In the rows, 128 means zero.
Here are made-up things, facts about them, and rows of numbers that follow some of those facts. Name the thing behind each unnamed row.

Facts:
Ω: is directly followed by; γ: refers to; α: is of sort; Φ: is directly part of
balim (Ω drostos) (γ tizis, diber, tikle, guvul) (α i) (Φ givobran)
bragu (Ω tiplas) (α b) (Φ bugafa)
brastir (Ω turer) (α b) (Φ dudon)
breli (Ω grison) (Φ traklin)
bretro (Ω kleplam) (Φ skofo)
bropuflan (Ω gragan) (Φ zabu)
bruklobros (Ω demok) (α b) (Φ fluklon)
brulin (α b) (Φ segre)
brutrir (Φ bugafa)
bugafa (γ vamak, flifuvi, fekla)
dalos (Ω sogal) (Φ teki)
demok (α j) (Φ fluklon)
diber (Ω fiti) (α d) (Φ dreplil)
draflal (Ω panon) (α h) (Φ dratine)
draklon (Ω brutrir) (α a) (Φ bugafa)
drasim (Ω breli) (γ tiplas, rilek, bretro, legru, zaben, medaste) (Φ traklin)
dratine (γ tibil, brutrir, bragu)
drekudrom (Ω gepa) (α h) (Φ norer)
dreplil (γ grekal, nupler, turer, bruklobros, vapek, redrel)
droroflok (Ω sedre) (α a) (Φ skuflu)
drostos (Φ givobran)
druval (Ω kade) (γ grekal, grison, turer, madram) (α l) (Φ dratine)
dudon (γ pagra, naklaben, ploflum)
duplus (Ω vustek) (γ grison, sustun, laki) (α e) (Φ segre)
faklek (Ω brastir) (Φ dudon)
fekla (Ω voflal) (α l) (Φ fluklon)
fibu (Ω safan) (α b) (Φ guvul)
fiti (Ω pladok) (α e) (Φ dreplil)
fladoska (Ω pluveskal) (α f) (Φ ploflum)
flaklil (Ω draklon) (α h) (Φ bugafa)
flatizur (Ω todrem) (α c) (Φ guvul)
flodak (Ω nupler) (α g) (Φ norer)
flovera (Ω dalos) (γ brulin, sedre, bretro, tubrabrak, draflal, ploflum) (α b) (Φ teki)
fovozok (Ω flatizur) (α d) (Φ guvul)
fuden (Ω latrufur) (Φ flifuvi)
gagrukom (Ω savi) (α a) (Φ kesam)
gapun (α h) (Φ dreplil)
gepa (Ω pubus) (Φ norer)
givobran (γ savi, vustek, zabu, sedre, fiti)
gragan (Ω trutum) (α j) (Φ zabu)
graplin (Ω grekal) (α f) (Φ grugron)
grekal (Ω laki) (α e) (Φ grugron)
griran (γ flatizur, drekudrom, breli) (α g) (Φ gigru)
grison (α d) (Φ traklin)
gronilun (Φ medaste)
grosul (Ω tupli) (α d) (Φ norer)
grugron (γ nefetres, fekla, gepa)
gufes (Ω veki) (α g) (Φ fluklon)
gufli (Ω trezis) (γ vabriple, nupler, tikle, naklaben, pubus, legru) (α i) (Φ dreplil)
guro (Ω lado) (γ sakledram, grosul, tubrabrak, graplin) (α d) (Φ skuflu)
kade (Ω vapek) (γ droroflok, gronilun) (α g) (Φ dratine)
katin (Ω fekla) (α a) (Φ fluklon)
kedregin (Ω vabriple) (α k) (Φ gigru)
kesam (γ brulin, truplas, kedregin, kleplam, dalos)
klemoni (α a) (Φ ploflum)
kleplam (Ω pogupe) (Φ skofo)
klonur (Ω tomu) (α b) (Φ medaste)
kunodre (Ω bropuflan) (α h) (Φ zabu)
kuvefus (α c) (Φ skaplur)
lado (Ω droroflok) (γ sustun, laki) (Φ skuflu)
laki (Ω legru) (α a) (Φ grugron)
latrufur (Ω pagra) (α b) (Φ flifuvi)
legru (α d) (Φ grugron)
madram (Ω skeste) (α b) (Φ skofo)
metrok (Ω plofum) (α a) (Φ skofo)
naklaben (α j) (Φ flifuvi)
nefetres (Ω vamak) (Φ gigru)
nopom (α h) (Φ grustu)
nosa (Ω sakledram) (α h) (Φ skaplur)
nupler (Ω grosul) (α c) (Φ norer)
pagra (Ω truplas) (α a) (Φ flifuvi)
panon (α a) (Φ dratine)
pladok (Ω sustun) (α k) (Φ dreplil)
plaskar (Ω klemoni) (α e) (Φ ploflum)
plegrusko (Ω kuvefus) (Φ skaplur)
pleskik (Ω vuplil) (α f) (Φ traklin)
plilus (Ω rigrom) (γ guvul, metrok, pobru, replo) (α b) (Φ grustu)
plini (Ω draflal) (γ tuflar, rupurik, klemoni, gufes, tubrabrak, pobru, ploflum) (Φ dratine)
plinu (Ω stiner) (γ skidrur, tizis, nefetres, klemoni, tiplas) (Φ teki)
plofum (Ω bretro) (α i) (Φ skofo)
plubrar (Ω tibil) (γ tikle, savi, drekudrom, rigrom) (α i) (Φ skaplur)
pluveskal (Ω plaskar) (Φ ploflum)
pobru (Ω tizis) (Φ dudon)
pogupe (α c) (Φ skofo)
pubus (Ω flodak) (Φ norer)
redrel (Ω plinu) (α j) (Φ teki)
replo (Ω fladoska) (α l) (Φ ploflum)
rigrom (Ω nopom) (α a) (Φ grustu)
rilek (Ω tuflar) (α d) (Φ givobran)
rodi (Ω zaben) (Φ grugron)
rupurik (Ω traran) (α g) (Φ zabu)
safan (Ω sumir) (γ tibil, rupurik, pobru, bragu, sumir, traran) (Φ guvul)
sakledram (Ω plegrusko) (Φ skaplur)
savi (α h) (Φ kesam)
sedre (Ω trilim) (α b) (Φ skuflu)
segre (γ nupler, grosul, nopom)
skeste (Ω metrok) (γ tudi, vustek, brutrir) (α d) (Φ skofo)
skidrur (Ω drasim) (α a) (Φ traklin)
skofo (γ brulin, draklon, bropuflan, tuflar, fekla, latrufur)
skuflu (γ gragan, vapek, faklek, tubrabrak, drostos)
sogal (Ω redrel) (γ grekal, turer, teki, drostos, fluklon) (α d) (Φ teki)
stiner (Ω tikle) (α g) (Φ teki)
sumir (Ω fovozok) (α e) (Φ guvul)
sustun (Ω gapun) (α g) (Φ dreplil)
tibil (Ω nosa) (Φ skaplur)
tikle (α i) (Φ teki)
tiplas (Ω flaklil) (Φ bugafa)
tizis (α k) (Φ dudon)
todrem (γ sedre, faklek, kunodre) (α a) (Φ guvul)
tomu (Ω gronilun) (γ vamak, troril, teki, gigru) (α c) (Φ medaste)
traran (α i) (Φ zabu)
trezis (Ω diber) (γ draflal, legru, bragu, skaplur) (α a) (Φ dreplil)
trilim (α f) (Φ skuflu)
troril (Ω replo) (α c) (Φ ploflum)
truplas (Ω naklaben) (α g) (Φ flifuvi)
trutum (Ω rupurik) (γ grustu, panon, sumir, pluveskal) (α l) (Φ zabu)
tubrabrak (Ω guro) (α e) (Φ skuflu)
tudi (Ω pobru) (Φ dudon)
tuflar (Ω balim) (α c) (Φ givobran)
tupli (α e) (Φ norer)
turer (Ω tudi) (α f) (Φ dudon)
vabriple (Ω nefetres) (α l) (Φ gigru)
vamak (Ω griran) (α f) (Φ gigru)
vapek (Ω plini) (α d) (Φ dratine)
veki (Ω bruklobros) (Φ fluklon)
voflal (Ω gufes) (α e) (Φ fluklon)
voka (Ω kedregin) (γ sakledram, kedregin, stiner) (α d) (Φ gigru)
vuplil (Ω skidrur) (α b) (Φ traklin)
vustek (Ω brulin) (α a) (Φ segre)
zaben (Ω graplin) (Φ grugron)

Known rows:
[129 138 162 177 124 115 147 202 139 121 114 114 166 145 175 140 135 123
 161 134 152 179 134 108 139 144 101 122] : traklin
[102 147 101 119  90 137 142 133 104 113 108  71 165 151 154 108 141  96
 160 108 126 126 135 121 155 126  84 119] : grosul
[117 120 167 128 163  94 124 142 199 139 142 100 121 134 125 209 125 179
 134 179 110 148  92  99 120 115 156 109] : klonur
[118 125 157 111 143 117 154 158 199 164 125 134  78 132 124 204 106 186
 128 193 119 122  85  91 135  97 169 117] : kunodre
[109 152 117 133  92 138 163 133 160 111 122  92 169 153 133 123 140 100
 165  93 125 132 116 119 150 137  82 151] : breli
[117 166  97 118  83 156 198 136 173 108 110 139 122 148 165  99 123  38
 172  79 117  77  75 112 171 136 102 163] : gapun
[178  95 138  83 168 118 127 104 104 117 109 130 143 145 122 129  87 197
 103 165 150 125  84 110 166 123 150 149] : trezis
[157  59 164 144 202 116 101 125 148 125 143  89 157 148  99 129 119 205
 112 186 139 181  65 125 122 129 161 177] : gufli
[104 115 167 136 150 104 115 134 174 158 126  86 129 135 111 179 120 187
 138 175 126 153 125 104 106 107 153 124] : faklek
[113 132 146 123 136 118 116 160 179 146 132  88 143 128 112 179 121 198
 144 148 143 168 123 102 120 117 136 132] : dalos
[120 145 132 138 111 128 154 116 162 114 123  93 157 151 133 144 133 132
 164 120 130 136 121 120 153 131 103 160] : tudi
[104 139 145 136 133 104 129 124 154 152 123  84 130 143 112 171 126 180
 151 166 111 168 125 105 119 106 141 114] : gepa
[124 136 145 109 127 110 160 162 182 152 117 126  93 135 131 208 114 192
 134 205 110 123  86  82 140  85 166 101] : drekudrom
[ 97 159 113 141  95 138 169 132 179 103 129  82 153 156 174 144 157  63
 163 111 103 111  78 112 158 131  91 143] : bruklobros
[118 133 145 140 141 113 129 137 169 136 128  91 142 145 115 160 123 177
 145 159 123 157 121 105 127 121 141 140] : tiplas
[103 154  68 125 128 151 188 156 174 128 125  97 205 159 129  82 146  84
 164  88 107 144 164 126 176 160  55 152] : tizis
[107 143 136 110 133 117 140 158 154 150 115 110 138 140 120 143 113 151
 153 146 114 139 131 105 138 120 129 120] : tuflar
[117 130 137 121 139 105 117  95 163 138 118  92 145 136 128 151 110 149
 140 129 147 134 139 111 130 138 136 154] : diber
[112 128 103 129  90 143 160 151 120 125 121  85 141 153 168 132 144 122
 147 129 125 109 128 117 160 119 103 140] : nupler
[123 167 132 138  73 138 161 119 135 101 106  95 157 157 134 102 117 118
 181  98 129 111 123 111 165 122  90 166] : rupurik
[ 99 150 129 134 125 128 143 137 160 128 115  93 152 146 122 121 137 120
 169 103 117 153 117 117 137 132 112 126] : nefetres

Rows to name:
No name comes twice in this set of rows, the named rows included.
[144 124 123 131 202 108 149  88 100 150 145 181  92 142  92 211 132 203
 125 166 142 214  40 108 175  94 192  96]	duplus
[142  63 171 151 165 107  80 106  70 105 158  79 107 145 143 204 165 199
 111 171 164 174  35 126 127  90 176 137]	druval
[105 126 146 162 129 120 149 136 174 122 138  92 166 149 108 143 145 151
 166 126  88 146 137 135 133 129 103 158]	plofum
[124  86 148  93 160 123 101 163  81 136 121  95 139 143 116 114 117 184
 124 156 128 170  87 128 134 106 145 115]	guro
[112 156 117 135  97 158 155 151 171  87 142  72 197 160 130 103 151 105
 183  65 119 152 113 120 154 148  55 182]	tikle
[101 156 125 117 111 141 151 165 175 103 129  91 155 150 139 119 146  83
 178  97  86 118  78 117 143 132 100 126]	sedre
[108 113 156 101 149 116 125 187 186 172 122 105 104 128 130 177 109 179
 130 184 111 136  92  98 120 102 159  96]	tubrabrak
[140 113 129 128 147 136 137 136 109  87 135  84 189 165 107  81 144 142
 160 126 103 184  70 136 159 134  93 168]	balim
[110 172  98 118  74 155 185 160 153 100 113 110 148 159 163 125 141  61
 175  98  95 107  89 111 176 122  83 125]	tupli
[ 97 119 117 123 176 114 146 154 210 187 134  96 170 142 100 153 124 175
 127 182 109 173 153 117 125 137 124 121]	kedregin
[ 96 143 169 140 153  86  80 121 149 124 124  64 116 144 116 170 135 150
 173 144 101 184  70 109  88 106 159  99]	fekla
[125  65 120 117 136 154 121 150  61 128 144  82 130 133 155 144 151 187
 105 135 193 158  84 128 143 109 136 147]	sogal
[149  77 167 137 187 113 105 136 139 129 144  92 158 154  88 141 131 216
 136 192 109 211  68 118 125 114 151 141]	plubrar
[115 122 147 177 115 131 139 222 129 132 126 114 161 132 183 153 146 135
 153 127 183 168 120 106 136 133 102 135]	teki
[137 137 107 124  87 169 154 130  64  79 107 112 161 163 127  48 136 104
 180  81 141 150  70 132 178 123  92 169]	griran

The same things again, as new rows of numbers:
Some things and their rows:
[138 152 125 121 128 126 139 116 104 142  50 169 116  95 135 101 145 161
 149 106 105 162 161 137 152  97 101 165] : latrufur
[130 155 104 100 145 116 125  81  96 108  55 150 119 139 145 134 125 156
 129 127 107 158 144 162 148 103  94 163] : bugafa
[145 171 144 109 128 120 110 136 108 144  68 168 131 121 144 115 123 166
 149 127 128 151 126 136 174 137  94 178] : sedre
[145 169 114 103 135 144 105  94 105  93  56 147 134 142 167 126 108 131
 163 142 112 148 134 155 169 103  91 151] : fovozok
[135 157 106 106 142 104 126  86  91  90  38 143 122 144 144 136 130 157
 130 125 103 153 145 159 159 117 104 173] : givobran
[119 158 120 143 138 133 111  97 103 111  69 150 128 120 152 100 122 127
 161 117 122 154 150 142 159  90  90 142] : vabriple
[133 137  96 121 156 114 141  50 124 134  55 156 116 137 148 131 137 159
 171 118  93 133 163 164 123  73  71 148] : druval
[115 148 143 142 123  82  95  97  96 119  61 150 128 145 135 131 122 169
 168 155 121 154 113 142 170 128  93 153] : panon
[127 149 119 161 144  83 152  85  85 106  32 139  98 140 136 109 125 162
 165 108 112 151 164 155 157  78  85 151] : trezis
[130 138 112 129 142 153 159  96 111 148  73 145 114 103 153 136 150 146
 171 122  93 161 150 157 128  84 116 164] : faklek
[142 146 109 148 152 105 118  81 111 136  34 178 120 112 148 115 135 164
 143 116  96 155 174 178 140  82  83 146] : tomu
[132 156 104 104 147 109 127  87  98 107  47 139 118 149 145 125 128 163
 122 120 107 150 143 160 153 108  97 170] : kesam
[100 166 115 161 139 117  88  97  97 103  43 149 106  95 130 103 140 139
 166 113 114 149 126 145 179 100  79 157] : metrok
[134 150 111 139 137 151 142 100 102 132  49 142 118 110 156 117 143 141
 154 123 102 170 156 151 148  89 125 148] : bropuflan
[152 169 110 120 146 104 109 107 106 112  35 140 123 159 159 129 115 185
 132 135 127 141 124 166 181 127 102 170] : plinu
[142 145  91 108 133 126 136  48  92  93  41 140 116 130 149 123 115 137
 175 143  85 151 161 146 159  72  92 131] : kade
[139 164 133 130 132 136 110 127 102 121  67 143 129 135 164 132 120 150
 155 140 125 160 120 145 171 133 122 170] : pobru
[144 168 136 122 119 131 120 128 101 112  43 170 124  97 138 101 133 136
 157 113 104 165 154 129 177 113 104 163] : sumir
[133 146 144 135 132  91  90 102 113 129  45 175 141 131 152 135 121 179
 140 143 115 160 133 156 164 138 109 161] : kuvefus
[124 150 130 165 141 127 130 127 109 139  57 157 116  98 145 103 157 146
 143 104 115 169 160 149 151 101 125 164] : tuflar
[128 158 105 104 140 115 126  94  95 102  50 137 114 141 143 132 126 159
 127 118 114 156 142 159 153 116 103 171] : dudon

Which thing is each row?
No name comes twice in this set of rows, the named rows included.
[157 169 141  98 126 106 106 117 111 128  43 178 135 127 141 126 113 171
 149 136 108 152 135 148 182 129  80 175]	plaskar
[138 149 110  95 122  97 110  66  97 106  48 136 130 171 152 136  93 180
 157 167 108 146 127 149 182 118  92 143]	griran
[114 166 134 154 146 117 109 116  94 120  73 145 117 126 142 114 111 141
 164 121 136 146 114 156 163  99  56 157]	draklon
[126 152 114 116 139 160 105  92 113 135  87 167 143  99 153 112 110 118
 161 136 108 159 147 153 143  84  79 128]	turer
[135 167 118 124 145 155 107 114 105 141  90 154 129 112 164 128 104 131
 154 132 114 159 123 166 149  98  83 150]	drostos
[128 142 125  85 117 122 111  74  95 140  89 144 143 152 156 147  84 148
 171 181 110 164 122 147 156 110  95 124]	sustun
[148 142  86 109 150 135 167  68 114 128  40 138 113 138 163 133 140 158
 165 128  94 141 160 154 145  82 112 157]	voka
[117 147 127 138 139  71 106  90  96 141  53 156 122 165 140 126 108 198
 145 141 133 147 119 160 167 117  69 158]	todrem
[125 171 112 129 137 147  90 122 118 143  61 146 123 125 154 123 130 167
 145 131 128 148 105 154 183 130 111 176]	bretro
[145 163 102 129 145 131 103  79 102 106  48 159 131 120 159 124 106 139
 152 133  91 161 157 176 148  78  82 132]	lado
[107 146 143 153 126  88 104 112  94 143  75 149 118 147 134 122 121 182
 153 144 139 161 109 133 172 131 100 156]	klemoni
[121 161 139 129 134 108  89  92 101 127  82 159 136 127 136 141 104 140
 175 146 117 150 104 159 152 107  50 149]	laki

The same things again, as new rows of numbers:
Some things and their rows:
[168 122 145  84 114 143 128 147 163  54 135 148 118 140 115  87 107 157
 114 133 130 177 202 129 132 191 137 125 123] : sogal
[162 125 157  96 131 149 152 142 145  49 162  83 109 195 119 128 124 150
 195  69  81 150 167 135 121 152 148 166 116] : plini
[148 129 140  93 136 108 143  64 149 114  98 126 104 150 130 110 115 170
 141 151 116 123 136 147 145 174 155 134 130] : tuflar
[152 131 159 105 153 133 165 126 136 109 166 112 133 179 128 151 120 130
 134  71  80 101 138 152 102 148 149 165 130] : pobru
[178 135 155 100 111 122 168  61 147  84  93  77  82 174 108 109 109 164
 182 122 116 130 167 146 179 139 147 144 138] : plilus
[158 135 144  92 144 103 141  85 141  95 137 114 123 159 106 152 123 155
 125  95 104 108 127 164 139 167 152 156 131] : guvul
[146 130 133  93 130  85 128  65 164 122  95  97 108 161 136 103 120 158
 137 125  88 104 137 165 147 167 154 154 123] : replo
[163 133 148  92 120 101 164  37 152 140  78 140 105 169 121 118 111 160
 138 162 138 136 141 156 156 175 152 136 143] : troril
[166 124 137  88 119 141 143 104 159  76 101 114  87 141 123 101 111 163
 152 139 113 151 176 139 151 165 144 142 129] : tomu
[160 132 144  92 141 106 138  82 143  94 138 113 131 160 107 142 123 149
 115  88 109 102 137 166 138 164 151 152 133] : gigru
[181 130 152  96 116 110 164  81 152  83  83 117  87 177 115 108 106 169
 181 147 131 157 171 133 171 163 144 138 138] : voka
[159 124 151 122 175 108 161 166 137 100 163 121 139 177 140 154 112 118
 106  61  69  53 125 140 119 144 146 170 144] : klemoni
[164 120 150 113 160 158 170 143 129 123 184 142 131 151 133 153 113 127
 118 104  83  58 133 164 115 150 142 173 137] : kleplam
[156 116 149 111 166 178 190 131 126 127 167 172 120 128 144 163 114 125
 106 149  92  69 134 144 106 162 145 174 143] : pogupe
[152 126 153 132 175 136 184 115 141  91 178 114 143 165 138 143 100 130
  66  57  59  42 130 130 110 175 137 163 155] : tupli
[147 135 143  96 127 114 138  72 150 112 118 106 113 147 124 102 106 174
 134 123 135 107 125 157 155 176 153 121 135] : latrufur
[160 132 143  97 140 108 133  82 141  97 137 109 129 163 108 149 123 155
 116  97 115 106 126 167 136 177 151 152 130] : flifuvi
[158 134 149  99 144 112 127 147 146  94 154 112 153 207 131 116 118 142
 130  63  72 123 124 149 124 174 148 153 121] : droroflok
[174 134 140 107 138  99 114 152 152  51  99  69  94 193 126  78 113 146
 164  99 103 117 140 132 171 124 153 151 121] : trezis
[177 129 159 104 110 108 166  55 160  71 103  79  77 179 108 110 112 169
 196 113 145 128 168 129 174 151 148 147 144] : flovera
[155 123 160 114 169 157 185 139 131 103 177 130 125 126 128 163 107 132
  93  79 120  61 149 120 103 148 146 145 147] : tikle

Name these rows:
No name comes twice in this set of rows, the named rows included.
[143 138 142 114 136 130 126 113 147  80 141  91 140 178 142  88 112 161
 122  90  84 112 104 149 149 170 151 136 122]	sumir
[178 125 143  99 135 144 139 113 138  57 156 101 104 169 105 144 125 157
 164 104 107 121 151 161 156 158 146 171 124]	skofo
[152 125 158 100 147 150 177  96 137 122 155 147 132 164 131 146 124 132
 113 100  96 139 153 139  91 161 149 163 131]	flatizur
[167 135 138 102 128 134 145 103 149  66 108  46  79 172 121 110 106 163
 190  93  82 118 153 145 162 134 153 148 122]	safan
[188 132 162  98 107 114 155  82 150  76  92 103  86 172 106  91 109 161
 166 138 182 134 161 126 175 127 150 125 142]	gufli
[146 135 141  94 130 118 122 118 150 101 145 101 127 163 123 112 116 164
 130  97  96 123 131 165 131 171 152 130 119]	gronilun
[191 119 151  83 113 103 107 134 159  44 139 132 123 147  93 120 124 135
 108 109 163 130 197 144 148 165 141 154 131]	dreplil
[151 126 163 106 148 156 174 103 136 104 171 135 135 167 128 150 124 140
 125  86 111 114 142 140 107 164 150 153 135]	sedre
[136 127 134  86 129 102 119  87 161 113 129 110 120 165 132 107 127 149
 125 105  83 111 146 168 118 167 153 158 116]	vabriple
[168 139 147 103 126  54 148  80 151 127  69  98 135 195 131 120 107 160
 163  79  99  98 136 166 199 163 149 140 140]	katin
[170 125 161 109 142 142 165 154 140  61 170  98 112 188 119 140 116 127
 147  59  87 124 174 133 106 140 144 174 131]	plinu
[147 137 139  98 138  93 138  67 161 113 124  85 106 166 119 103 100 179
 125 102  97 111 117 161 137 187 146 127 131]	gepa
[172 135 144 104 144 135 158 102 134  48 133  64  95 171 101 150 118 152
 165  78  81 126 157 156 140 145 151 172 121]	dratine
[142 132 148  97 128 142 134  92 149  93 142 103 123 156 127 108 115 173
 139 112 119 135 128 150 133 172 155 128 126]	brulin
[169 134 144 102 116 109 127 128 155  63 133  49 103 164 114 101 103 164
 162  82 101 101 156 156 175 139 142 135 130]	kade

